Here is a tiny trained network, its code and every weight. The questions are about switching its units off for an input and a class, where a switched-off unit gives its printed mean instead of its output.

import numpy as np


def w(rows, s, z=0):
    codes = np.array(rows[::2]) - 128.0
    scale = np.full(codes.shape[1], s)
    scale[-1] = z or s
    return codes * scale


def f(y):
    return np.maximum(y, 0)


def log_softmax(a):
    a = a - a.max(-1, keepdims=True)
    return a - np.log(np.exp(a).sum(-1, keepdims=True))


def net(x, mask):
    res = np.array(x, float).reshape(1, 5) / 4 @ E
    y = f(res @ A[0][:, :-1].T + A[0][:, -1])
    res = res + np.where(mask, y, B[0][:, -1]) @ B[0][:, :-1]
    return log_softmax(res[-1] @ U[:, :-1].T + U[:, -1])


A, B = {}, {}
E = w([
[163,27,117],'x0',
[128,128,128],'x1',
[133,135,214],'x2',
[6,97,127],'x3',
[128,127,128],'x4',
],0.012)
A[0] = w([
[109,212,253,140],'N1',
[146,70,159,53],'N2',
[90,134,165,28],'N3',
[70,128,162,69],'N4',
[143,78,144,111],'N5',
[99,124,141,125],'N6',
[46,97,133,156],'N7',
[96,240,58,202],'N8',
[161,74,26,50],'N9',
[238,168,118,253],'N10',
[52,51,108,100],'N11',
[80,151,176,14],'N12',
[137,69,253,53],'N13',
[126,164,183,162],'N14',
[146,170,47,52],'N15',
[194,171,158,101],'N16',
[160,113,150,64],'N17',
[66,144,180,19],'N18',
[201,167,157,110],'N19',
[142,88,122,130],'N20',
[141,161,164,209],'N21',
[135,99,244,102],'N22',
],0.017,0.0058)
B[0] = w([
[141,30,61,207],'N1',
[139,177,105,156],'N2',
[149,148,96,145],'N3',
[131,160,87,162],'N4',
[133,168,162,158],'N5',
[119,143,119,149],'N6',
[57,123,68,194],'N7',
[102,241,128,208],'N8',
[141,67,199,177],'N9',
[255,112,204,251],'N10',
[93,34,104,196],'N11',
[152,135,63,152],'N12',
[101,216,108,184],'N13',
[145,90,88,168],'N14',
[156,172,100,160],'N15',
[144,82,72,193],'N16',
[151,137,115,149],'N17',
[148,148,63,161],'N18',
[131,83,71,199],'N19',
[167,122,156,155],'N20',
[149,87,94,173],'N21',
[106,203,113,182],'N22',
],0.043,0.019)
U = w([
[248,202,103,201],'0',
[151,15,91,149],'1',
[59,183,93,209],'2',
[132,105,66,2],'3',
[196,88,202,30],'4',
],0.011,0.0076)

Each question gives the input, the list of numbers given to net, and the class t.
The units are the neurons (one row each of A and B). Each row of codes is followed by its name. A weight is (code - 128) times the scale printed after its matrix; where a second scale follows, it is the last column's (A, B and U).
mask holds one flag per neuron, in row order. A switched-off neuron (its flag False) gives its mean, the last column of its row in B, instead of its output. The means were averaged over made-up inputs and are rounded, as every weight is.
A unit's drop is (log p(t) with every unit on - log p(t) with that unit switched off) / (log p(t) with every unit on - log p(t) with every unit switched off).
The circuit of an input: a set's keep is (log p(t) with only the set's units on - log p(t) with every unit switched off) / (log p(t) with every unit on - log p(t) with every unit switched off). Starting from the 12 units with the biggest drops (on a tie, the unit counted first), units are removed one at a time, each time the one whose removal leaves the highest keep (on an exact tie, the one counted first), for as long as the keep stays at least 0.8.
circuit, biggest first: the units of the circuit, biggest drop first
k most important neurons: the k neurons with the biggest drops, biggest first
drop of u: that unit's drop, to one decimal
input [-6,5,5,0,-6], class 1: circuit, biggest first => [N1]
input [0,5,7,-3,5], class 1: 2 most important neurons => [N1; N8]
input [1,-3,1,5,-3], class 2: 2 most important neurons => [N10; N1]
input [-8,5,2,4,-3], class 3: circuit, biggest first => [N1; N8]
input [0,-1,1,4,-8], class 3: 3 most important neurons => [N8; N10; N13]
input [-2,-7,4,1,6], class 3: 3 most important neurons => [N10; N11; N9]
input [-4,-7,5,2,-5], class 3: 2 most important neurons => [N1; N10]
input [0,-8,6,5,-8], class 3: 2 most important neurons => [N1; N8]
input [2,0,0,-6,0], class 4: 2 most important neurons => [N10; N8]
input [7,6,1,8,-3], class 2: 4 most important neurons => [N10; N1; N7; N13]
input [-2,5,2,1,-8], class 3: 3 most important neurons => [N10; N11; N9]
input [7,1,-7,0,-8], class 4: 2 most important neurons => [N1; N9]
input [-4,-4,3,2,0], class 3: 2 most important neurons => [N10; N1]
input [-8,7,7,-1,6], class 1: circuit, biggest first => [N1]
input [2,-3,-6,-8,-7], class 4: drop of N9 => 0.4
input [-5,-4,7,0,-8], class 1: drop of N5 => 0.0
input [-8,-7,3,-7,4], class 1: drop of N1 => 1.4
